Each row is followed by its class number.
[ 208  337  542  337 -179 -442  -93  338   -5 -338   99 -371  -22  448
  -40  329  220  230 -585  433 -472  661  -85  -27 -345  337 -180   59
 -362  230  163  399  146  -91  220]	2
[  39  -19 -103 -518   27  238   55 -294  -43  391 -514  238  120   -7
 -115  768 -374 -146  108 -614  101 -129  366 -256 -213 -289  214  162
  307 -278  177  -63  193  254 -138]	7
[ -92  -36 -638 -453  147 -200 -462  130  389  446 -110   20  -56  -27
 -183  214  175 -307  250 -298  198 -147   94  248 -297   46  -46 -394
  114   18  379   40 -111 -440 -160]	2
[ 149  141  458   88 -132  120  182 -255 -217 -194 -163  -41   97  215
  -23  365 -277  208 -230   26 -182  290  -22 -446   38 -219  246  389
   87 -170  -56  139  221  218   36]	6
[ 202 -227 -421 -502 -232  -72 -224  112   61  296 -285  -33  165   13
 -116 -178  103 -149  530 -319   95 -219  151  249 -263   20  -54 -466
  271 -145   92    2  -31 -251  -94]	3
[-171  -88 -347    7  196  189  121 -289  121  152  -39  219  -68 -134
  -58  111 -224  -73  135 -181  245 -236   18  -93  264 -267  228  250
   95 -197  -21   43  -12  -23 -290]	2
[  24   -2  290   49 -243  203   27 -208 -222 -220  -83 -157  196   34
   21 -184 -229   -4   71   36 -159  144 -205 -366  -49 -405  168  409
    4 -250 -154  245   54   30   82]	0
[ 100 -172 -102   56 -105  106  167  -87 -240 -237  215  -47  -36  -81
  -83 -536   63  205  252   69  102 -145  -92  304  444  118   16 -117
   57 -258  -50   47   -6 -103 -141]	4
[-140   21 -824 -351  371 -358 -236  158  522  543  -27   52 -248  -49
 -143  456  123 -305   63 -410  447 -322  260  258 -143  264 -126 -359
   95  214  537 -168  -73 -320 -330]	0
[ 126  -66  348  -41 -297   76   70  -44 -461  -98 -270  -72   73   95
  -95  -79   -4  143   52   11 -281  200   91  217  -55   72  -49   85
  -58 -202  -82  264   63  -55   57]	7
[-133  100 -356  135  313 -132 -135    6  293  141  257   26 -387   40
 -115  119  117  -38 -198    0  211   -4  -64  159  176  147   25   31
  -98  179  138  -35  -56 -318 -171]	5
[  71  119  291  -14 -129 -243 -217  214 -108  -38    8 -152 -193  253
 -182  -50  362   88 -237  163 -428  431   76  388 -255  380 -198 -147
 -174  205  172  231   -5 -355  126]	4
[-131  -60 -562  189  151 -313 -336  269  372  -88  501 -294 -405 -131
 -129 -685  492  -85   37  294  236   -3 -306  529  250  341 -155 -485
  -91  198  162  -95 -223 -659  -91]	0
[ -75  -70 -899 -253  365 -170 -308   94  662  306  122  -51 -250  -90
 -177  137   71 -366  163 -336  500 -285   -5   20   -4   -7   52 -321
  227  119  296 -178  -44 -406 -255]	7
[  85   -6 -171  133  -44 -171   29  141   22  -81   98 -168  -62   33
  -24   -7   88   -7  -35   71   55    3   23  123   34  153 -131  -64
 -202   66   62   91    0  -82  -88]	7
[ 132   66  264 -188 -306 -168 -368  191 -226   28 -278 -268  131  203
 -162 -124  262   35   56  119 -430  395  -29  299 -498  104 -203  -18
 -163  100   85  349  -78 -385  255]	6
[-235  -78  169  338   90  332  143 -394 -229 -164  223   11  -91 -132
   22 -394 -180   91  -35  187 -104  109 -257 -147  298 -347  151  679
 -190   10 -336  230 -194  -54  -66]	3
[ 260  202  443  203 -230 -322 -201  204  -21 -442   30 -528  -30  422
 -214  -40  233  202 -379  312 -431  665 -224  -57 -314  121  -98   32
 -181  144   74  380   73 -315  207]	3
[ -26  132  544  263  -90   32   96  -41 -293 -255   23  -83  -69  123
  -72   80  -51  163 -332  232 -318  380  -68  -76  -48   48  -30  422
 -278    1 -111  309   56   15   82]	7
[  88  240 -115  -51   88 -514 -153  298  347   89  -91 -139 -139  389
 -176  787  164  -80 -366  -49   14  179  154   33 -316  450 -138 -361
  -80  139  498  109  170 -214 -132]	2
[  28  -55    5 -398 -129  270  -17 -303  -29  192 -540   97  269   60
  -85  519 -391 -233  251 -507   79  -95  141 -469 -239 -479  352  194
  476 -379   90   13  181  132  -75]	0
[  -5   43 -688  -25  262  -51 -197  -25  599   43  224 -122 -159   35
  -80  106  -59 -196   84 -134  412 -150 -253 -294   62 -178  191  -72
  156   -1  167  -73   78 -239 -165]	1
[-378  208 -654   24  585   -2 -198 -200  564  548   35   98 -270    8
  -41  836 -175 -320 -277 -247  302  -96   41 -230 -190 -211  112  386
 -179  357  325   -5  -90 -155 -242]	1
[ -75  114   23  177   23 -212  -91  123   -6   28  -35 -120  -32  161
  -57  237  147  -28 -175  160 -159  190  -50  147 -178  102 -109  108
 -329  172  102  331 -109 -192  -32]	2
[-371  130 -592   -9  581  -93 -342  -42  470  463  173  138 -454 -107
 -150  320   89 -270 -165 -182  272 -103   42  152  -76    7   -4  179
 -149  324  244  -21 -235 -449 -223]	5
[  87  -67 -241 -223 -227   99  -86  -92  -95  179   48 -205   19  -28
   34 -350   29   44  186  -30   42 -180   67  269  130  -68  -39 -193
  180  -62   98 -159  -79 -209   80]	0
[  10   92  209 -128  -10   38   15 -122  -93   91 -219   40  -43  167
 -239  396  -76   45 -170 -194 -168  155  158  -84  -54   33  100  133
  102  -67  133  131   68  -70  -89]	4
[  35    2   49  176 -145 -138  -17   94 -162 -135   42 -126    7   76
   -5 -205  125   23  -21  166 -112   88   15  270  -33  124 -168   61
 -288   49   -9  218  -12 -188    6]	5
[-209 -155 -381  110  311  422  255 -513   82  107   85  191  -72 -322
  -31  -71 -439 -113  155 -272  398 -281  -74 -361  503 -576  379  558
  189 -193 -243  -27  -34   94 -318]	7
[  16  169   40  244  -12  -51 -154   30  208 -283  323 -269 -127  138
 -101 -152   84   29 -234  233  -96  309 -232 -176   37 -190   65  253
 -143  108  -34  126   40 -267  108]	5
[ 273  -53 -393  -16 -175 -209  -29  135  237  -89  345 -412 -122  105
  -83 -449  230   81   78  138  208 -138  -14  281  303  187 -118 -631
  193   41  124 -279   71 -324  -37]	3
[-175 -247 -318 -175  -68  531  133 -485 -115  307 -150  199  116 -276
   30 -434 -277 -146  393 -208  125 -373   31   49  292 -568  162  253
  159 -156 -250 -215  -77  -18  -85]	1
[ -26  124 -351   38  231 -339 -197  209  352  269  118  -33 -237  134
  -83  306  137 -109 -216  -72  148   -8   72  122  -89  269 -103 -128
 -145  306  226   -7  -42 -290 -185]	5
[-334   33 -173  129  244   -2 -109 -122   67  203   51  -57 -153  -93
 -169  160   74 -262  -91  -30   44  -23   19  193  -56  -47  -44  288
 -244  182  162  218 -148 -310 -206]	4
[-246  146  341   -7   96  191  -29 -298  -98  171 -298  196  -24   92
 -156  427 -198  -52 -243 -102 -299  341   41 -204 -205 -326  184  683
 -115   22  -43  329   -5  -45  -12]	2
[-182  212  -75  150  403  -81  -85 -150  224  153   11    9 -308   64
 -184  506  -74   28 -392  -46   15  229 -108 -254   44  -24  161  405
 -122  222   90  141 -102 -180 -178]	6
[ 395 -198 -142 -269 -364 -118  169  115 -137  -59 -158 -107  298   24
   32 -150  -46   72  427 -147  167 -228  139   88  131  198  -47 -563
  233 -341   59 -168  271  130 -141]	6
[ 120   13 -256 -430  -33 -345 -328  236  252  156 -179 -139   -6  171
 -141  134  171 -138   59 -247   28   58   74  116 -346  164  -76 -379
  205   55  379   35   37 -316  -12]	0
[ 312 -135  -26  -87 -358  -32  -10   65  -72 -194   15 -239  178   97
  -56 -370   31   79  297   32   18   -5 -140  -24   58  -10   38 -327
  169 -237  -70   22  118  -70   -7]	3
[  94  210 -345 -141   50 -394 -468  319  419  209  183 -296 -370  298
 -197   33  445   43 -334  122 -113  240  -63  389 -112  412 -221 -484
  -71  478  333 -139  -82 -564  145]	1
[ 127  -88  206  174 -326   39  140   66 -338 -221   58 -206  141   29
   27 -442  117  108  151  230 -235   73  -15  209   91    6 -114  -84
 -225 -127 -158  163   20  -24   37]	4
[ 479  -34 -272  -43 -260 -181   54  174  285 -384  323 -410   79  168
    9 -208   17   89  208   59  270  -86 -152 -244  173   45   72 -606
  293 -281   94 -202  345   40  -30]	3
[ -96  -12 -519  212  191 -203 -288  160  412  -37  489 -293 -331  -20
 -211 -413  384 -163   -4  193  180   14 -200  372  134  195 -108 -234
  -65  256  143   45 -163 -637 -112]	4
[-297  -56 -290 -118  279  139 -189 -248   78  428   -3  141 -145 -193
  -46   73  -48 -184   99 -133   75  -65   80  181  -51 -184   46  327
  -17  173   76   50 -149 -262 -151]	6
[  -3   40 -329 -444  104 -104 -298   30  305  370 -457   -4   -8  131
 -235  653  -46 -351   55 -478  130   21  161 -125 -479  -74  111 -128
  231  -61  314   98   93 -234 -102]	7
[ 125   90   80  271  -17 -179  104  150   32 -335  291 -220  -42  143
    5 -167   87  143 -182  219  -59  143 -132  -83  127  167  -67   37
 -199   70   17  145   32  -24  -11]	4
[  69  -29 -221   93  -40    9  -58   -8   36   27  219 -181 -110   -5
  -36 -495  111   84   18  122   34  -45 -137  253  311  -33   -3  -78
   -4  152 -113  -83 -115 -315   24]	5
[ -54  -13 -303 -169  163  206   58 -302  218  346  -52  -47  -32  -12
  -95  131 -225  -75   33 -265  259 -164  -43 -207  221 -348  276   39
  305   20   42 -256   18  -61 -169]	3
[  47  253 -151  122   51 -632 -324  466  297  -69  264 -435 -382  306
 -122  190  485   20 -429  261 -151  326  -28  352 -271  616 -363 -356
 -345  394  475  147  -60 -503   53]	0
[-427  -65 -525  256  474  334  173 -469  310  150  277  201  -58 -364
  178  153 -447 -286   75 -119  405 -376 -182 -527  340 -576  336  667
 -102  -54  -89   37 -138  135 -356]	2
[  99  443   41   90  284 -693 -359  449  573  -13   24 -164 -462  525
 -274  783  344   93 -799  111 -229  598   18    0 -427  660 -128 -221
 -144  466  498  177   60 -409   16]	2
[-115  -32   41 -210   64  356  137 -438 -128  262 -412  280    6  -23
  -57  523 -396 -113   95 -411   63  -83  197 -261  -44 -400  327  387
  297 -299   12   -9  137  191 -152]	0
[ 262   27 -324 -395 -138 -328 -318  266  271  160 -112 -291  -34  209
 -285  141  247  -43  110 -198    0   60   86  172 -285  264 -111 -523
  197   79  302   31   10 -404  -37]	3
[  60  110   44    2   72  -26  170 -100   37   92 -293   -4   98  137
  -47  588 -283  -44 -219 -232   33  102   68 -427 -103 -153  184  273
    7    9   50  142  110  190 -123]	7
[  99 -221  -78   99 -183  145  123 -112 -211 -185  258   46   13 -166
   39 -842  -28  154  311  109   51 -147  -55  265  408 -104    1  134
  -11 -177 -292   47   17 -116 -104]	5
[-256  -67 -677 -267  331  -49 -137  -53  324  678 -146  192 -102 -168
  -30  293  -70 -380  227 -416  359 -351  249  157 -133  -95    3  -18
   88  194  241 -116 -135 -200 -301]	0
[-104    7 -810  -32  207 -262 -217  179  463  332  245  -97 -261  -58
  -78  252  201 -267  111  -71  391 -323   73  286   48  285 -182 -498
 -134  148  344 -181  -10 -313 -274]	1
[ 418   20  -30   45 -292 -155  111  221   58 -346  187 -330  -68  221
  -68 -278  117  255  -48  172    6   46  -23   57  306  197  -51 -499
  156  -89   29 -225  222  -51  108]	7
[ -57 -219 -440   -8    4   91  166  -96  -37  102   23    0   84 -264
   55 -285  -96 -135  322 -118  318 -369   49  158  249 -102   -2   21
  -22 -111  -43   -3  -61  -17 -224]	7
[  20  -79  -66  -41  -74  -29  167  -13   36   65 -117   62  171   -7
   -8   30 -110  -31  100 -102   72  -56   97   12   99  -33   38    6
   36 -102   27   12  150   69 -167]	2
[-193  -33 -272 -405  243  414  267 -579  158  383 -421  440  156  -95
  -60  863 -636 -281  141 -663  364 -348  270 -583   -4 -579  411  420
  380 -339  142 -149  303  389 -316]	1
[ 251  184   45 -106 -212 -564 -358  491  127  -61   76 -354 -317  390
 -210 -182  566  185 -359  276 -337  379  -24  579 -264  698 -365 -618
 -112  378  337   11  -74 -560  237]	0
[  69  166 -219 -386  106 -203 -269   69  386  239 -222 -199  -16  178
 -202  615    3 -187  -96 -306   51  110   80 -227 -442  -80   73 -192
  162   40  369   26  122 -153  -15]	3
[ -83  102   40 -183    2  207 -182 -204  -84  313 -206  -97  -16   79
 -171  101   24   -2 -127 -112 -220  132  144  163 -125 -273   57  179
   90  165  112   -6 -167 -239  145]	4
[-326  230  137  146  271  -37 -321  -55  -11  258   93   48 -379   93
 -160  237  160  -26 -425  146 -291  345   -3  310 -250   88 -110  484
 -403  421  100  279 -224 -437   51]	5
[-201   42 -190   27  165 -267 -495  165  211   59   74  -86 -223   69
 -242 -263  377 -153  -96  131 -195  312 -114  408 -302  131 -205   77
 -238  354  137  357 -337 -709   27]	2
[ -64   25 -241 -429  -79 -150 -570  191   77  485 -376 -115  -48   77
 -266  252  269 -326  124 -240 -167  159  207  431 -658  122 -210 -176
  -76  180  301  212 -154 -539   71]	7
